-55, -32, -18, 23, 5, 48, 4, -5, 14, -26, 20, 23, -14, 41
39, -5, 19, 58, 23, 11, -36, 46, -53, -52, -38, 10, -49, 22
-17, -72, 77, 59, 40, 67, -53, -6, -27, -30, 54, 7, 12, 12
-16, -33, 5, 93, 41, 54, -36, 42, -41, -92, -25, 40, -61, 64
37, -20, 73, 106, 76, 14, -70, 37, -65, -92, -29, 23, -24, 18
10, -54, 35, 34, -1, 59, -36, 22, -40, -10, 24, -4, -28, 17
=>
-32, -18, 23, 5, 48, 4, -5, 14, -26, 20, 23, -14, 41, -55
-5, 19, 58, 23, 11, -36, 46, -53, -52, -38, 10, -49, 22, 39
-72, 77, 59, 40, 67, -53, -6, -27, -30, 54, 7, 12, 12, -17
-33, 5, 93, 41, 54, -36, 42, -41, -92, -25, 40, -61, 64, -16
-20, 73, 106, 76, 14, -70, 37, -65, -92, -29, 23, -24, 18, 37
-54, 35, 34, -1, 59, -36, 22, -40, -10, 24, -4, -28, 17, 10

33, 59, 25, 29, 42, 28, 39, 12, 36, 25, 28, 46, 53, 35, 22, 34
41, 99, 29, 16, 46, 25, 29, 12, 47, 24, 25, 33, 66, 30, 27, 28
14, 11, 13, 88, 26, 16, 56, 21, 22, 9, 16, 64, 19, 55, 11, 38
=>
59, 25, 29, 42, 28, 39, 12, 36, 25, 28, 46, 53, 35, 22, 34, 33
99, 29, 16, 46, 25, 29, 12, 47, 24, 25, 33, 66, 30, 27, 28, 41
11, 13, 88, 26, 16, 56, 21, 22, 9, 16, 64, 19, 55, 11, 38, 14

-14, 10, -20, -23, 5, 2
14, 5, -7, -31, 65, 38
-22, 2, 1, 30, -93, -56
69, 14, 53, 11, -14, -20
62, 18, 33, -20, 36, 11
14, 0, 27, 33, -62, -40
7, 8, 25, 37, -105, -68
-46, -3, -24, 14, -60, -32
-17, 12, -24, -27, 6, 2
-14, 7, 7, 29, -99, -62
73, 22, 50, -4, -3, -15
8, 20, -10, -33, 14, 2
=>
10, -20, -23, 5, 2, -14
5, -7, -31, 65, 38, 14
2, 1, 30, -93, -56, -22
14, 53, 11, -14, -20, 69
18, 33, -20, 36, 11, 62
0, 27, 33, -62, -40, 14
8, 25, 37, -105, -68, 7
-3, -24, 14, -60, -32, -46
12, -24, -27, 6, 2, -17
7, 7, 29, -99, -62, -14
22, 50, -4, -3, -15, 73
20, -10, -33, 14, 2, 8

-76, -54
-20, 35
3, 16
=>
-54, -76
35, -20
16, 3

10, 38, -3, 25
85, 55, 31, 56
=>
38, -3, 25, 10
55, 31, 56, 85

21, -1, -11, 12, 14, 15
36, -32, -38, 32, 34, 25
-11, 4, 21, 37, -30, -5
29, -8, -15, 17, 12, 19
12, 3, -1, -54, 31, -26
-2, 8, 8, 28, -12, -16
-33, -26, -13, -12, 18, 33
2, 20, -5, -30, 4, -29
34, -12, 16, -14, 2, -54
-14, -21, 12, 49, -49, 9
0, 11, 5, 18, 4, -10
-20, 92, -1, 1, -6, 47
=>
-1, -11, 12, 14, 15, 21
-32, -38, 32, 34, 25, 36
4, 21, 37, -30, -5, -11
-8, -15, 17, 12, 19, 29
3, -1, -54, 31, -26, 12
8, 8, 28, -12, -16, -2
-26, -13, -12, 18, 33, -33
20, -5, -30, 4, -29, 2
-12, 16, -14, 2, -54, 34
-21, 12, 49, -49, 9, -14
11, 5, 18, 4, -10, 0
92, -1, 1, -6, 47, -20

3, 6, 18, 0, 25
-44, -4, 56, 10, -25
4, -7, -76, -13, -38
-25, -53, 25, -1, 53
=>
6, 18, 0, 25, 3
-4, 56, 10, -25, -44
-7, -76, -13, -38, 4
-53, 25, -1, 53, -25
